Here is a tiny trained network, its code and every weight. The questions are about switching its units off for an input and a class, where a switched-off unit gives its printed mean instead of its output.

import numpy as np


def w(rows, s, z=0):
    codes = np.array(rows[::2]) - 128.0
    scale = np.full(codes.shape[1], s)
    scale[-1] = z or s
    return codes * scale


def f(y):
    return np.maximum(y, 0)


def log_softmax(a):
    a = a - a.max(-1, keepdims=True)
    return a - np.log(np.exp(a).sum(-1, keepdims=True))


def net(x, mask):
    res = np.array(x, float).reshape(1, 7) / 4 @ E
    y = f(res @ A[0][:, :-1].T + A[0][:, -1])
    res = res + np.where(mask, y, B[0][:, -1]) @ B[0][:, :-1]
    return log_softmax(res[-1] @ U[:, :-1].T + U[:, -1])


A, B = {}, {}
E = w([
[60,186,132,213,173,92,152,134,124,191,152,129],'x0',
[57,118,146,33,113,42,136,255,80,151,128,171],'x1',
[214,165,70,99,80,121,150,110,57,114,170,186],'x2',
[140,137,184,30,109,206,96,170,109,37,210,240],'x3',
[125,142,90,174,103,108,89,199,147,161,63,246],'x4',
[100,179,69,72,147,99,184,146,48,143,134,140],'x5',
[187,65,46,151,140,184,169,130,159,108,77,53],'x6',
],0.0084)
A[0] = w([
[150,119,124,116,128,163,135,125,142,105,108,81,114],'N0',
[230,116,132,133,109,142,122,49,129,98,158,75,108],'N1',
[144,144,80,167,121,79,142,122,103,165,110,129,54],'N2',
[149,115,248,59,105,130,78,156,155,87,135,217,168],'N3',
[163,122,156,156,100,49,94,87,139,161,55,130,212],'N4',
[153,128,84,130,131,168,130,165,138,99,112,129,1],'N5',
[171,139,105,128,114,105,133,115,114,138,104,165,59],'N6',
[193,133,141,212,118,190,103,59,150,89,136,153,158],'N7',
[119,134,123,93,121,75,126,133,117,135,117,110,135],'N8',
[206,133,71,1,117,157,139,105,106,87,146,148,172],'N9',
[89,144,206,118,128,63,116,81,113,160,179,94,81],'N10',
],0.019,0.0031)
B[0] = w([
[132,99,103,128,116,100,121,143,129,105,130,97,179],'N0',
[155,137,110,124,134,147,138,145,120,4,117,106,229],'N1',
[100,87,148,89,114,104,100,140,146,168,125,130,195],'N2',
[48,89,199,59,122,98,122,145,126,62,117,111,250],'N3',
[129,105,89,161,138,125,133,129,132,177,135,102,208],'N4',
[99,102,142,133,136,108,119,115,129,123,134,89,160],'N5',
[79,127,99,117,144,122,121,129,138,150,126,129,160],'N6',
[116,147,196,217,130,169,140,112,124,203,132,157,242],'N7',
[119,130,136,146,129,152,121,111,142,149,140,130,165],'N8',
[76,122,132,147,125,115,110,144,113,72,119,194,232],'N9',
[145,138,211,108,121,155,140,121,131,105,122,126,192],'N10',
],0.021,0.025)
U = w([
[143,108,113,187,165,155,130,131,144,138,105,101,25],'0',
[88,126,127,86,124,99,93,168,93,72,122,168,197],'1',
[199,142,103,72,131,110,150,132,139,101,131,66,5],'2',
[161,229,135,130,153,169,146,85,87,143,164,199,49],'3',
[128,114,47,127,149,69,68,130,157,245,135,152,105],'4',
[101,110,186,149,154,151,122,110,160,173,116,111,196],'5',
],0.011,0.0019)

Each question gives the input, the list of numbers given to net, and the class t.
The units are the neurons (one row each of A and B). Each row of codes is followed by its name. A weight is (code - 128) times the scale printed after its matrix; where a second scale follows, it is the last column's (A, B and U).
mask holds one flag per neuron, in row order. A switched-off neuron (its flag False) gives its mean, the last column of its row in B, instead of its output. The means were averaged over made-up inputs and are rounded, as every weight is.
A unit's drop is (log p(t) with every unit on - log p(t) with that unit switched off) / (log p(t) with every unit on - log p(t) with every unit switched off).
The circuit of an input: a set's keep is (log p(t) with only the set's units on - log p(t) with every unit switched off) / (log p(t) with every unit on - log p(t) with every unit switched off). Starting from all 11 units, units are removed one at a time, each time the one whose removal leaves the highest keep (on an exact tie, the one counted first), for as long as the keep stays at least 0.8.
circuit, biggest first: the units of the circuit, biggest drop first
unit that matters most: the unit with the biggest drop
top k neurons: the k neurons with the biggest drops, biggest first
drop when u is switched off: that unit's drop, to one decimal
input [-8,4,-8,-7,-4,-5,4], class 2: circuit, biggest first => [N7 N9]
input [0,-3,6,-7,-8,3,4], class 1: top 2 neurons => [N1 N9]
input [4,4,5,-4,3,3,-6], class 4: circuit, biggest first => [N3 N1]
input [4,-2,-8,6,-5,6,8], class 2: circuit, biggest first => [N7 N3 N9]
input [-3,-7,7,-7,-8,3,-8], class 3: top 3 neurons => [N3 N7 N1]
input [6,6,6,-3,-7,-6,2], class 5: circuit, biggest first => [N9]
input [-1,-2,-3,2,-6,-7,8], class 0: circuit, biggest first => [N7 N1]
input [5,1,-4,-2,-5,-6,5], class 0: circuit, biggest first => [N3 N2]
input [0,8,7,-6,0,-1,-4], class 4: circuit, biggest first => [N3 N1]
input [-1,1,1,-2,-2,-5,-2], class 5: top 3 neurons => [N9 N3 N1]
input [6,8,5,-1,-6,-2,5], class 5: top 3 neurons => [N1 N3 N9]
input [-8,0,6,-5,6,6,-6], class 4: circuit, biggest first => [N1 N3]
input [2,-5,8,2,-5,1,-4], class 3: top 2 neurons => [N3 N7]
input [-6,-8,-2,4,5,-5,3], class 5: circuit, biggest first => [N7]
input [3,4,-8,2,-7,3,5], class 5: top 4 neurons => [N1 N9 N3 N10]
input [-2,-8,-3,-6,4,2,8], class 0: top 2 neurons => [N1 N3]
input [-1,1,5,-8,3,-8,6], class 0: top 3 neurons => [N1 N3 N7]
input [-6,-5,1,-4,7,-5,-1], class 0: top 3 neurons => [N3 N1 N4]
input [-6,-1,-2,-4,6,-2,-5], class 5: top 2 neurons => [N0 N2]
input [1,-7,5,2,6,-7,0], class 5: unit that matters most => N7
input [7,8,5,-1,-1,-6,-1], class 5: top 2 neurons => [N1 N9]
input [-2,2,-6,-2,2,-7,6], class 0: top 2 neurons => [N3 N2]
input [8,-8,2,-2,-3,-2,6], class 0: drop when N7 is switched off => 0.2
input [-3,8,-6,-2,6,-1,7], class 4: drop when N1 is switched off => 0.2
